Here is a tiny trained network, its code and every weight. The questions are about switching its units off for an input and a class, where a switched-off unit gives its printed mean instead of its output.

import numpy as np


def w(rows, s, z=0):
    codes = np.array(rows[::2]) - 128.0
    scale = np.full(codes.shape[1], s)
    scale[-1] = z or s
    return codes * scale


def f(y):
    return y / 2 * (1 + np.tanh(0.7978845608 * (y + 0.044715 * y**3)))


def log_softmax(a):
    a = a - a.max(-1, keepdims=True)
    return a - np.log(np.exp(a).sum(-1, keepdims=True))


def net(x, mask):
    res = np.array(x, float).reshape(1, 8) / 4 @ E
    y = f(res @ A[0][:, :-1].T + A[0][:, -1])
    res = res + np.where(mask, y, B[0][:, -1]) @ B[0][:, :-1]
    return log_softmax(res[-1] @ U[:, :-1].T + U[:, -1])


A, B = {}, {}
E = w([
[133,138,135,118],'x0',
[151,205,216,243],'x1',
[123,115,120,141],'x2',
[164,26,236,113],'x3',
[2,125,181,106],'x4',
[133,141,136,115],'x5',
[117,104,113,153],'x6',
[131,134,133,121],'x7',
],0.014)
A[0] = w([
[43,78,114,75,143],'N0',
[143,82,104,71,221],'N1',
[22,146,124,108,163],'N2',
[128,122,14,90,255],'N3',
[143,195,96,160,162],'N4',
[141,147,126,209,187],'N5',
[129,152,121,123,179],'N6',
[135,111,181,150,141],'N7',
[133,8,143,46,140],'N8',
[154,139,90,82,177],'N9',
[163,64,153,139,188],'N10',
[110,124,61,96,149],'N11',
[175,84,213,115,179],'N12',
[15,136,183,115,173],'N13',
],0.016,0.0085)
B[0] = w([
[72,115,167,34,211],'N0',
[172,93,57,42,215],'N1',
[17,204,218,69,201],'N2',
[84,105,1,118,248],'N3',
[131,161,80,215,196],'N4',
[162,223,152,172,198],'N5',
[122,153,83,186,149],'N6',
[174,63,207,192,171],'N7',
[163,109,144,61,254],'N8',
[97,73,52,141,181],'N9',
[213,82,175,83,196],'N10',
[79,118,98,135,192],'N11',
[175,80,169,155,217],'N12',
[23,62,240,164,212],'N13',
],0.0099,0.024)
U = w([
[75,114,48,139,212],'0',
[171,99,102,85,161],'1',
[128,221,102,209,156],'2',
[184,145,172,172,169],'3',
[6,184,120,90,216],'4',
[84,107,180,57,3],'5',
[25,221,176,199,48],'6',
[51,43,182,223,52],'7',
],0.012,0.0023)

Each question gives the input, the list of numbers given to net, and the class t.
The units are the neurons (one row each of A and B). Each row of codes is followed by its name. A weight is (code - 128) times the scale printed after its matrix; where a second scale follows, it is the last column's (A, B and U).
mask holds one flag per neuron, in row order. A switched-off neuron (its flag False) gives its mean, the last column of its row in B, instead of its output. The means were averaged over made-up inputs and are rounded, as every weight is.
A unit's drop is (log p(t) with every unit on - log p(t) with that unit switched off) / (log p(t) with every unit on - log p(t) with every unit switched off).
The circuit of an input: a set's keep is (log p(t) with only the set's units on - log p(t) with every unit switched off) / (log p(t) with every unit on - log p(t) with every unit switched off). Starting from the 12 units with the biggest drops (on a tie, the unit counted first), units are removed one at a time, each time the one whose removal leaves the highest keep (on an exact tie, the one counted first), for as long as the keep stays at least 0.8.
units of the circuit, in order: the units of the circuit, biggest drop first
top k neurons: the k neurons with the biggest drops, biggest first
drop when u is switched off: that unit's drop, to one decimal
input [3,-6,4,0,-1,7,-8,7], class 0: units of the circuit, in order => N3
input [2,1,0,1,0,-1,7,3], class 3: units of the circuit, in order => N13, N3, N0
input [2,6,-1,0,-1,-5,4,-5], class 2: units of the circuit, in order => N13, N5
input [8,-6,4,3,0,2,-3,8], class 1: top 2 neurons => N13, N2
input [-4,-8,-7,0,3,8,-7,3], class 4: top 2 neurons => N3, N10
input [-7,-7,7,0,7,-3,-5,1], class 4: top 2 neurons => N2, N10
input [-1,-4,-7,6,0,-8,7,-2], class 1: top 3 neurons => N2, N13, N1
input [-5,4,2,0,2,-7,6,-2], class 6: top 2 neurons => N5, N12
input [2,-1,1,0,-3,2,-5,6], class 0: top 2 neurons => N8, N10
input [-8,-1,1,4,0,-8,-5,4], class 1: top 2 neurons => N2, N13
input [-8,0,4,0,-6,-1,3,-8], class 0: top 2 neurons => N8, N12
input [-1,5,-2,-7,1,1,-6,-4], class 6: top 2 neurons => N1, N3
input [1,5,5,-3,-1,-5,-7,1], class 2: top 2 neurons => N13, N2
input [3,-5,-8,6,0,4,7,-2], class 1: units of the circuit, in order => N2
input [0,1,-3,1,5,-2,-2,7], class 7: drop when N1 is switched off => 0.3
input [8,4,0,-8,1,-4,-1,2], class 6: drop when N2 is switched off => 0.3
input [-6,3,3,1,-4,-2,-2,7], class 3: drop when N3 is switched off => 0.2
